Here is a tiny trained network, its code and every weight. The questions are about switching its units off for an input and a class, where a switched-off unit gives its printed mean instead of its output.

import numpy as np


def w(rows, s, z=0):
    codes = np.array(rows[::2]) - 128.0
    scale = np.full(codes.shape[1], s)
    scale[-1] = z or s
    return codes * scale


def norm(h):
    return h / np.sqrt((h * h).mean(-1, keepdims=True) + 1e-5)


def f(y):
    return y / 2 * (1 + np.tanh(0.7978845608 * (y + 0.044715 * y**3)))


def log_softmax(a):
    a = a - a.max(-1, keepdims=True)
    return a - np.log(np.exp(a).sum(-1, keepdims=True))


def net(x, mask):
    res = np.array(x, float).reshape(1, 7) / 4 @ E
    u = 0
    for l in range(3):
        y = f(norm(res) @ A[l][:, :-1].T + A[l][:, -1])
        res = res + np.where(mask[u : u + 5], y, B[l][:, -1]) @ B[l][:, :-1]
        u += 5
    return log_softmax(norm(res)[-1] @ U[:, :-1].T + U[:, -1])


A, B = {}, {}
E = w([
[207,173,53,121,131,23,170,98],'x0',
[200,43,67,129,125,242,111,155],'x1',
[169,173,177,190,148,185,138,12],'x2',
[212,185,113,125,88,148,129,159],'x3',
[229,136,225,131,160,137,51,227],'x4',
[249,144,120,3,176,170,195,82],'x5',
[100,123,71,134,153,122,174,201],'x6',
],0.0062)
A[0] = w([
[117,89,102,145,247,119,34,78,90],'L0N0',
[86,141,89,112,107,1,118,98,82],'L0N1',
[107,127,162,163,175,147,79,241,57],'L0N2',
[242,159,9,180,100,82,53,111,4],'L0N3',
[65,83,69,70,11,198,245,95,41],'L0N4',
],0.0071,0.0026)
B[0] = w([
[75,122,109,187,232,214,176,63,145],'L0N0',
[84,141,50,109,196,122,93,49,226],'L0N1',
[143,106,149,212,196,7,142,163,213],'L0N2',
[183,181,126,255,170,222,145,180,200],'L0N3',
[136,54,130,194,34,120,191,179,253],'L0N4',
],0.009,0.0037)
A[1] = w([
[90,176,154,165,167,123,136,57,54],'L1N0',
[52,73,62,188,70,126,180,106,143],'L1N1',
[134,132,98,191,103,172,88,100,103],'L1N2',
[88,185,254,150,108,126,164,82,7],'L1N3',
[156,147,141,169,155,124,136,99,140],'L1N4',
],0.0078,0.0017)
B[1] = w([
[15,210,82,168,63,107,92,46,165],'L1N0',
[122,69,111,25,88,213,188,147,254],'L1N1',
[146,138,123,154,171,84,129,146,165],'L1N2',
[85,171,255,131,19,157,98,107,152],'L1N3',
[72,106,98,54,121,223,171,139,160],'L1N4',
],0.0076,0.006)
A[2] = w([
[54,105,69,151,178,127,116,121,250],'L2N0',
[254,135,114,7,146,155,57,159,108],'L2N1',
[148,241,197,90,38,195,69,41,181],'L2N2',
[63,102,140,70,84,170,102,164,38],'L2N3',
[36,118,127,132,187,164,121,82,116],'L2N4',
],0.0075,0.0019)
B[2] = w([
[160,95,155,105,208,84,87,102,243],'L2N0',
[246,193,182,76,90,72,179,132,249],'L2N1',
[105,144,144,124,66,128,102,192,253],'L2N2',
[170,130,81,141,147,161,204,128,179],'L2N3',
[192,167,147,82,121,137,111,107,207],'L2N4',
],0.011,0.0035)
U = w([
[106,92,138,113,196,171,101,34,1],'0',
[64,135,49,82,161,59,106,35,189],'1',
[96,7,61,94,88,169,206,129,229],'2',
[217,149,156,47,110,103,152,146,156],'3',
[98,52,175,173,193,48,86,179,161],'4',
[49,162,186,141,30,135,100,96,117],'5',
[174,151,81,200,158,148,123,149,56],'6',
],0.016,0.0031)

Each question gives the input, the list of numbers given to net, and the class t.
The units are the neurons (one row each of A and B). Each row of codes is followed by its name. A weight is (code - 128) times the scale printed after its matrix; where a second scale follows, it is the last column's (A, B and U).
mask holds one flag per neuron, layer by layer. A switched-off neuron (its flag False) gives its mean, the last column of its row in B, instead of its output. The means were averaged over made-up inputs and are rounded, as every weight is.
A unit's drop is (log p(t) with every unit on - log p(t) with that unit switched off) / (log p(t) with every unit on - log p(t) with every unit switched off).
The circuit of an input: a set's keep is (log p(t) with only the set's units on - log p(t) with every unit switched off) / (log p(t) with every unit on - log p(t) with every unit switched off). Starting from the 12 units with the biggest drops (on a tie, the unit counted first), units are removed one at a time, each time the one whose removal leaves the highest keep (on an exact tie, the one counted first), for as long as the keep stays at least 0.8.
units of the circuit, in order: the units of the circuit, biggest drop first
k most important neurons: the k neurons with the biggest drops, biggest first
k most important neurons of layer l: the k neurons of layer l with the biggest drops, biggest first
drop of u: that unit's drop, to one decimal
input [6,-7,-6,-8,6,0,3], class 1: units of the circuit, in order	(L0N1)
input [4,-2,-7,-2,-4,-7,8], class 1: 2 most important neurons	(L0N1; L2N0)
input [-8,6,7,6,3,-5,0], class 4: units of the circuit, in order	(L0N2; L1N2; L0N3)
input [-7,1,8,5,3,-2,5], class 5: units of the circuit, in order	(L1N3; L0N3)
input [0,-4,6,2,6,6,-6], class 5: units of the circuit, in order	(L1N3; L2N2)
input [5,5,-5,-8,0,-1,-2], class 0: units of the circuit, in order	(L0N0; L2N0)
input [8,-8,-6,7,7,-3,0], class 4: 3 most important neurons	(L1N1; L2N4; L0N1)
input [8,5,3,-6,7,0,-4], class 6: 2 most important neurons	(L0N3; L0N0)
input [6,2,3,-7,5,2,-7], class 0: 3 most important neurons of layer 1	(L1N4; L1N2; L1N1)
input [5,4,-8,-2,5,-3,-5], class 4: 2 most important neurons	(L0N2; L1N1)
input [3,7,0,-4,2,-1,-4], class 6: 2 most important neurons	(L0N3; L0N1)
input [5,3,-2,0,3,0,7], class 6: 2 most important neurons	(L0N3; L1N1)
input [0,2,8,5,-2,5,-6], class 5: 2 most important neurons of layer 1	(L1N1; L1N3)
input [-8,-7,6,3,5,2,6], class 5: units of the circuit, in order	(L1N3)
input [5,3,7,-7,3,4,0], class 0: 2 most important neurons	(L0N0; L2N1)
input [3,-1,3,-6,-1,-5,-1], class 1: 2 most important neurons	(L1N0; L0N1)
input [-1,-7,-1,-2,1,-5,7], class 1: 2 most important neurons of layer 0	(L0N1; L0N4)
input [-6,8,-5,7,1,-5,3], class 4: 2 most important neurons of layer 0	(L0N2; L0N4)
input [-5,-5,-6,3,1,-1,-4], class 4: drop of L0N2	0.9
input [1,6,4,-5,7,-2,6], class 4: drop of L0N2	0.3
input [-2,4,3,-8,0,-6,0], class 0: drop of L0N4	0.1
input [-6,2,2,-1,6,2,7], class 4: drop of L1N1	0.0
input [4,-1,5,2,-4,6,-6], class 5: most important neuron of layer 2	(L2N2)
input [4,-8,2,6,-1,-2,-1], class 1: 2 most important neurons of layer 2	(L2N0; L2N1)
